Here is a tiny trained network, its code and every weight. The questions are about switching its units off for an input and a class, where a switched-off unit gives its printed mean instead of its output.

import numpy as np


def w(rows, s, z=0):
    codes = np.array(rows[::2]) - 128.0
    scale = np.full(codes.shape[1], s)
    scale[-1] = z or s
    return codes * scale


def norm(h):
    return h / np.sqrt((h * h).mean(-1, keepdims=True) + 1e-5)


def f(y):
    return y / 2 * (1 + np.tanh(0.7978845608 * (y + 0.044715 * y**3)))


def log_softmax(a):
    a = a - a.max(-1, keepdims=True)
    return a - np.log(np.exp(a).sum(-1, keepdims=True))


def net(x, mask):
    res = np.array(x, float).reshape(1, 2) / 4 @ E
    u = 0
    for l in range(2):
        y = f(norm(res) @ A[l][:, :-1].T + A[l][:, -1])
        res = res + np.where(mask[u : u + 15], y, B[l][:, -1]) @ B[l][:, :-1]
        u += 15
    return log_softmax(norm(res)[-1] @ U[:, :-1].T + U[:, -1])


A, B = {}, {}
E = w([
[106,169,118,226,210,89,241,255,133,104,131],'x0',
[168,209,176,114,136,14,134,24,130,36,128],'x1',
],0.0053)
A[0] = w([
[86,152,114,174,179,127,180,148,133,102,79,218],'0.n1',
[123,106,100,112,151,150,94,60,122,123,134,108],'0.n2',
[98,114,99,112,129,139,157,132,104,164,75,78],'0.n3',
[107,136,120,100,101,155,87,88,102,136,107,155],'0.n4',
[104,110,158,95,139,124,146,129,124,115,137,135],'0.n5',
[106,189,114,121,115,133,94,143,112,110,22,25],'0.n6',
[153,123,149,115,134,142,152,129,164,134,39,122],'0.n7',
[131,135,75,133,110,138,165,102,131,136,2,119],'0.n8',
[164,156,94,125,159,149,125,115,126,124,65,78],'0.n9',
[150,113,172,128,123,119,135,144,203,139,161,145],'0.n10',
[105,110,129,123,138,135,171,123,115,113,185,2],'0.n11',
[141,187,163,142,119,73,99,101,142,91,120,170],'0.n12',
[155,90,173,152,145,119,173,139,97,140,250,58],'0.n13',
[140,156,85,137,112,184,102,164,153,210,118,126],'0.n14',
[117,123,161,135,139,132,119,120,118,142,93,111],'0.n15',
],0.0055,0.0032)
B[0] = w([
[182,146,139,3,90,188,73,85,100,104,97,254],'0.n1',
[109,166,87,114,198,154,238,108,170,154,132,194],'0.n2',
[106,144,211,161,88,87,102,117,107,122,150,135],'0.n3',
[140,193,59,105,180,159,251,154,134,112,106,235],'0.n4',
[156,116,126,118,146,125,125,134,145,124,179,132],'0.n5',
[34,136,132,130,135,117,106,138,137,172,93,98],'0.n6',
[119,118,103,132,116,122,136,128,78,114,110,125],'0.n7',
[121,134,135,117,129,117,131,132,119,150,124,125],'0.n8',
[171,83,122,105,121,94,168,142,96,158,104,110],'0.n9',
[114,127,168,129,136,144,124,112,115,115,142,135],'0.n10',
[127,46,151,135,161,91,61,154,132,68,55,95],'0.n11',
[99,99,145,207,40,178,127,153,117,184,196,253],'0.n12',
[129,125,150,74,163,178,128,44,189,142,106,119],'0.n13',
[137,158,219,183,33,81,138,108,129,125,205,228],'0.n14',
[94,120,72,118,99,116,143,145,127,86,118,123],'0.n15',
],0.0038,0.0037)
A[1] = w([
[126,129,135,150,203,117,144,168,112,92,102,69],'1.n1',
[105,116,119,110,128,141,65,76,108,142,95,31],'1.n2',
[123,167,154,168,123,119,149,175,118,107,162,112],'1.n3',
[147,86,93,96,123,165,40,166,131,114,94,15],'1.n4',
[107,153,124,134,170,105,167,171,132,108,111,16],'1.n5',
[140,143,137,164,233,110,139,163,124,115,59,7],'1.n6',
[143,142,178,136,76,158,101,115,124,136,142,111],'1.n7',
[104,107,120,148,142,157,134,110,153,163,116,55],'1.n8',
[143,168,130,107,112,103,119,108,148,157,113,183],'1.n9',
[107,155,74,169,128,124,203,132,154,146,153,120],'1.n10',
[150,115,162,80,93,143,44,121,113,113,125,75],'1.n11',
[122,131,144,163,128,43,113,81,139,104,104,38],'1.n12',
[83,35,114,161,132,137,92,167,141,169,112,42],'1.n13',
[126,149,140,148,135,2,106,97,136,104,137,6],'1.n14',
[128,146,140,119,151,86,132,102,144,120,129,33],'1.n15',
],0.0082,0.0014)
B[1] = w([
[134,120,81,78,84,136,105,48,159,142,121,163],'1.n1',
[119,95,95,118,155,126,149,143,171,111,87,169],'1.n2',
[112,83,93,72,139,125,106,68,156,133,102,224],'1.n3',
[119,144,162,165,165,67,115,113,129,119,125,162],'1.n4',
[133,97,95,100,139,66,85,69,138,133,116,154],'1.n5',
[115,99,93,76,151,162,146,62,182,179,127,163],'1.n6',
[131,125,122,143,175,95,129,132,117,124,93,253],'1.n7',
[161,164,146,122,135,105,148,127,146,49,130,147],'1.n8',
[122,105,99,133,143,121,111,223,160,171,119,192],'1.n9',
[114,86,170,152,181,53,61,118,98,81,95,194],'1.n10',
[95,94,108,138,201,64,137,133,129,94,117,205],'1.n11',
[133,132,187,170,105,183,160,202,100,124,159,182],'1.n12',
[169,253,179,171,62,123,157,158,93,81,175,202],'1.n13',
[135,148,149,172,94,203,132,215,97,156,148,209],'1.n14',
[73,129,121,141,112,148,116,188,115,168,141,146],'1.n15',
],0.0066,0.0043)
U = w([
[140,172,188,205,56,170,152,182,92,136,190,249],'0',
[125,97,43,33,148,146,149,75,197,144,114,83],'1',
[117,70,168,193,246,4,97,126,76,84,83,1],'2',
],0.013,0.0015)

Each question gives the input, the list of numbers given to net, and the class t.
The units are the neurons (one row each of A and B). Each row of codes is followed by its name. A weight is (code - 128) times the scale printed after its matrix; where a second scale follows, it is the last column's (A, B and U).
mask holds one flag per neuron, layer by layer. A switched-off neuron (its flag False) gives its mean, the last column of its row in B, instead of its output. The means were averaged over made-up inputs and are rounded, as every weight is.
A unit's drop is (log p(t) with every unit on - log p(t) with that unit switched off) / (log p(t) with every unit on - log p(t) with every unit switched off).
The circuit of an input: a set's keep is (log p(t) with only the set's units on - log p(t) with every unit switched off) / (log p(t) with every unit on - log p(t) with every unit switched off). Starting from the 12 units with the biggest drops (on a tie, the unit counted first), units are removed one at a time, each time the one whose removal leaves the highest keep (on an exact tie, the one counted first), for as long as the keep stays at least 0.8.
circuit, biggest first: the units of the circuit, biggest drop first
most important unit: the unit with the biggest drop
k most important neurons: the k neurons with the biggest drops, biggest first
k most important neurons of layer l: the k neurons of layer l with the biggest drops, biggest first
drop when u is switched off: that unit's drop, to one decimal
input [-1,-3], class 2: most important unit	0.n14
input [-3,2], class 2: circuit, biggest first	[1.n10, 0.n1, 0.n4, 0.n2]
input [-6,6], class 0: 3 most important neurons of layer 1	[1.n3, 1.n12, 1.n14]
input [-8,8], class 0: circuit, biggest first	[1.n12, 1.n14]
input [-3,-3], class 2: 2 most important neurons	[1.n10, 0.n1]
input [2,-3], class 2: 2 most important neurons of layer 0	[0.n1, 0.n12]
input [5,5], class 0: 2 most important neurons of layer 1	[1.n14, 1.n12]
input [7,7], class 0: 4 most important neurons of layer 0	[0.n4, 0.n2, 0.n1, 0.n12]
input [-3,3], class 2: 4 most important neurons	[1.n10, 0.n12, 0.n1, 0.n14]
input [0,-1], class 2: 2 most important neurons	[1.n7, 1.n13]
input [-4,4], class 0: 2 most important neurons	[0.n1, 1.n3]
input [5,4], class 1: 2 most important neurons	[0.n14, 1.n3]
input [-3,-4], class 0: drop when 0.n1 is switched off	5.8
input [-1,1], class 2: most important unit	1.n10
input [2,4], class 0: drop when 1.n14 is switched off	0.1
input [-2,0], class 2: drop when 0.n1 is switched off	0.2
